In the rows, 128 means zero.
Each row is followed by its class. Each block has new classes.
[161 113 127 148 147 135 173 131 133 186 138  69 123 171 132 100]	falan
[130 135 106 137 140 124 168 170 181 119  78 111 114 150 104 151]	vebam
[130 121 105 151 130 133 189 148 148 161 130  93 124 163 162 124]	ked
[122 152 159 132 132 128  92  82 141 103 126 130 132 115  96 118]	fod
[107 132 172 196 114 114 157  98 124 107 122 166 148 131 123 102]	falan
[121 121 103 166 122 130 222 165 168 161 112  90 116 174 179 118]	ked
[158 162 112 131 114 140 108  65 124 138 159 105 153 122 170 121]	falan
[ 84 121 132 112 127 125 106 173 131  81 122 176 127  96 130 154]	falan
[136 108 141 182  93 133 129 126  91 110 133 185 150 107 179 107]	falan
[ 83  85 135 137 128 129 181 218 126 149 130 148 112 145 159 122]	ked
[ 98 134 117 138 111 133 142 142 122 128 147 157 127 109 185 135]	fod
[102 148 118  96 120 138  46 100 121  90 135 157 124  72  95 166]	falan
[121  98 175 154 128 123 139 169  96 131 117 152 143 143 102  95]	vebam
[173 116 132 136 139 110 165 163 146 129  96 105 124 178 113 104]	falan
[129  86 162 194 125 124 187 169 117 168 122 131 127 162 151  85]	vebam
[137  78 167 205 133 119 201 156 127 163 112 116 129 175 141  74]	vebam
[166 138  85 145 126 147 163 169 182 137  80  84  99 138 145 158]	vebam
[144 142 144 175 106 138 122  69 109 114 148 147 159 108 148 115]	falan
[164 133 121 151 128 125 151 100 124 133 112 106 144 136 123 115]	falan
[116 132 100 120 126 111 137 157 140  87  93 138 126 128  98 154]	vebam
[175  80  82 104 132 119 168 242 139 162  93 111  84 169 147 127]	vebam
[115  82 126 136 137 138 154 194 126 157 132 129 120 138 131 125]	ked
[ 83  96 136 135 136 128 177 160 112 145 150 158 120 125 192 118]	fod
[126 170  91 140 123 132 148  96 192 108 115 100 119 125 136 163]	fod
[155 124 142 132 106 141  64 122  95 100 132 169 138  87 123 127]	fod
[140  86 112 120 131 121 135 227 120 138  84 158 101 125  97 137]	fod
[146 136 132 163 105 127 109 113 125  83  96 175 137  93 114 132]	fod
[100 137  93 151  99 143  94 141 133  74 126 187 123  53 131 179]	falan
[174 129 141 177 112 138 103 121 138 106  90 129 125 109  82 133]	fod
[180 167 106 148 107 126  99  87 135  77 103 141 146 108 118 140]	ked
[106 139 137 161 129 122 120 137 163  94  83 133 118 114  65 154]	fod
[148 144 129 148 122 108 164  64 120 127 121 117 156 161 162  90]	falan
[101  53 104  14 124 142  89 233  38 178 201 189  94 117 217 117]	fod
[135 110 165 116 138 112 119 166 119 116  98 154 123 136  63 114]	fod
[216 112  87 164 111 144 146 165 135 150  98 110 119 145 149 122]	falan
[169 125 130 151 126 129 171 126 134 161 139  82 141 176 146 100]	falan
[ 67  85 161 135 157 115 225 216 136 194 126 116 103 199 143  93]	ked
[157 123  94 145 137 128 200 183 176 146  88  89 112 166 134 139]	vebam
[135 131 102 120 133 132 136 159 156 121 102 113 118 140 100 146]	vebam
[197 122 114 131 126 139 130 105 107 175 146  77 126 174 159  90]	falan
[140 104 141 141 102 111  85 148  80  77 112 218 145  95 137 117]	fod
[132  96 108 144 107 137 108 204 127 101 105 173 116  92 119 154]	fod
[120  85 167 139 128 113 125 171  77 139 124 170 135 135 120  90]	vebam
[138 144 147 153 102 122  98  95 122  69 110 174 149  90 100 133]	fod
[177 109 133 138 133 122 181 139 112 167 131  92 135 185 162  82]	falan
[121 129 168 146 102 131  90  72  87 115 161 158 174  96 130 109]	falan
[186 133 106 121 121 114 138  88 131 113 109 122 131 148 149 102]	ked
[123 128  90 117 118 121 171 134 135 131 142 124 128 149 192 127]	falan
[139 144 118 169 101 118 139  81 115 108 138 147 162 126 184 117]	falan
[156 113 132 146 134 120 185 151 125 172 128  92 135 178 145  93]	falan

Each row is followed by its class. Each block has new classes.
[ 60 186 109 162 122  88 108 152  70 101 105  11 108 104 203 123]	nede
[148 137 140 172 121 140  47  91 141 111 121 150  97 147 132 125]	nede
[138   8 116 145 105  84 160 173  95 142 144 112  22 136 191  79]	med
[131 165 146 118 139 180 112  92 129  92 130 117 162  84  78 143]	med
[116 139 156 128 151 112  89 152 141 120 122 137  53  88 157 185]	med
[ 80 141  78 133 128  61 167 152 119 202  88  95 163 105 115 146]	Vume
[ 78 106 141 133 144 118 144 178 124 154  84  96 136 157 147 156]	Vume
[ 98 185 102 174 127 106 107 144 161 134 112 102  44  88 156 100]	nede
[123 150 140 192 118 113  94 172 143 126 138 135 128 141 127 168]	med
[107 141 127  67 133 109 128 148 115 154 133 130 157 143 126 186]	nede
[103 108 156 135 135 109 131 161 124 123 124 108 107 167 150 162]	gefer
[ 74 177 154 164 103 111  73 144 139 147 100 104  45 101 164 119]	med
[ 87 146 155 165 123 126  94 139  93 152 107 108  92 113 156 159]	nede
